Below is a small trained network, with its code and all its weights. Each question gives an input and a class and asks what happens when units are switched off, that is, made to give their printed mean instead of their output.

import numpy as np


def w(rows, s, z=0):
    codes = np.array(rows[::2]) - 128.0
    scale = np.full(codes.shape[1], s)
    scale[-1] = z or s
    return codes * scale


def f(y):
    return y / 2 * (1 + np.tanh(0.7978845608 * (y + 0.044715 * y**3)))


def log_softmax(a):
    a = a - a.max(-1, keepdims=True)
    return a - np.log(np.exp(a).sum(-1, keepdims=True))


def net(x, mask):
    res = np.array(x, float).reshape(1, 8) / 4 @ E
    y = f(res @ A[0][:, :-1].T + A[0][:, -1])
    res = res + np.where(mask, y, B[0][:, -1]) @ B[0][:, :-1]
    return log_softmax(res[-1] @ U[:, :-1].T + U[:, -1])


A, B = {}, {}
E = w([
[195,244,242,111],'x0',
[3,207,130,250],'x1',
[131,127,124,130],'x2',
[127,128,128,127],'x3',
[128,133,125,126],'x4',
[129,136,122,123],'x5',
[120,135,122,123],'x6',
[134,132,129,135],'x7',
],0.0063)
A[0] = w([
[169,225,253,119,103],'neuron 1',
[169,231,232,116,79],'neuron 2',
[169,222,252,119,97],'neuron 3',
[173,228,250,123,96],'neuron 4',
[167,220,238,120,75],'neuron 5',
[135,135,102,131,226],'neuron 6',
[40,200,127,239,85],'neuron 7',
[251,80,95,34,123],'neuron 8',
[51,35,6,149,107],'neuron 9',
[44,201,122,238,103],'neuron 10',
[239,70,115,23,108],'neuron 11',
[82,62,49,148,53],'neuron 12',
[57,178,138,221,45],'neuron 13',
[134,141,104,123,208],'neuron 14',
[49,195,127,242,99],'neuron 15',
[52,35,7,148,114],'neuron 16',
[122,128,128,135,3],'neuron 17',
],0.0048,0.0051)
B[0] = w([
[185,64,43,180,219],'neuron 1',
[177,33,56,170,191],'neuron 2',
[190,46,36,178,211],'neuron 3',
[175,67,59,176,215],'neuron 4',
[188,18,46,164,184],'neuron 5',
[120,208,144,142,253],'neuron 6',
[63,7,214,7,230],'neuron 7',
[35,117,221,59,253],'neuron 8',
[189,112,70,181,243],'neuron 9',
[86,48,198,41,241],'neuron 10',
[39,91,225,49,243],'neuron 11',
[185,6,66,156,141],'neuron 12',
[107,23,161,75,163],'neuron 13',
[119,188,135,133,224],'neuron 14',
[70,35,202,30,234],'neuron 15',
[188,122,60,191,248],'neuron 16',
[135,1,117,102,69],'neuron 17',
],0.0057,0.0028)
U = w([
[77,90,241,53,72],'0',
[136,188,122,160,255],'1',
[205,83,2,207,50],'2',
],0.0067,0.0057)

Each question gives the input, the list of numbers given to net, and the class t.
The units are the neurons (one row each of A and B). Each row of codes is followed by its name. A weight is (code - 128) times the scale printed after its matrix; where a second scale follows, it is the last column's (A, B and U).
mask holds one flag per neuron, in row order. A switched-off neuron (its flag False) gives its mean, the last column of its row in B, instead of its output. The means were averaged over made-up inputs and are rounded, as every weight is.
A unit's drop is (log p(t) with every unit on - log p(t) with that unit switched off) / (log p(t) with every unit on - log p(t) with every unit switched off).
The circuit of an input: a set's keep is (log p(t) with only the set's units on - log p(t) with every unit switched off) / (log p(t) with every unit on - log p(t) with every unit switched off). Starting from the 12 units with the biggest drops (on a tie, the unit counted first), units are removed one at a time, each time the one whose removal leaves the highest keep (on an exact tie, the one counted first), for as long as the keep stays at least 0.8.
circuit, biggest first: the units of the circuit, biggest drop first
top k neurons: the k neurons with the biggest drops, biggest first
drop of u: that unit's drop, to one decimal
input [-7,-8,-2,4,-8,1,-3,6], class 0: circuit, biggest first => [neuron 11]
input [5,7,7,-8,-8,1,-5,-8], class 0: circuit, biggest first => [neuron 7; neuron 15]
input [6,8,3,0,0,-2,2,-3], class 0: top 3 neurons => [neuron 7; neuron 15; neuron 10]
input [4,3,5,-2,-8,-6,-1,3], class 2: top 2 neurons => [neuron 8; neuron 11]
input [7,8,3,3,-4,2,-1,-7], class 0: top 2 neurons => [neuron 7; neuron 15]
input [6,8,2,-3,7,2,0,-6], class 0: top 3 neurons => [neuron 7; neuron 15; neuron 10]
input [-7,-8,-5,3,8,-2,-8,-7], class 0: top 2 neurons => [neuron 11; neuron 8]
input [-2,8,6,-3,-8,7,8,8], class 0: drop of neuron 7 => 0.1
input [8,-3,-7,-2,0,-7,-2,-7], class 2: drop of neuron 16 => 0.0
input [3,8,-4,-4,-6,-6,-4,-7], class 0: drop of neuron 7 => 0.1
input [1,5,8,8,-1,-2,2,1], class 0: drop of neuron 10 => 0.2
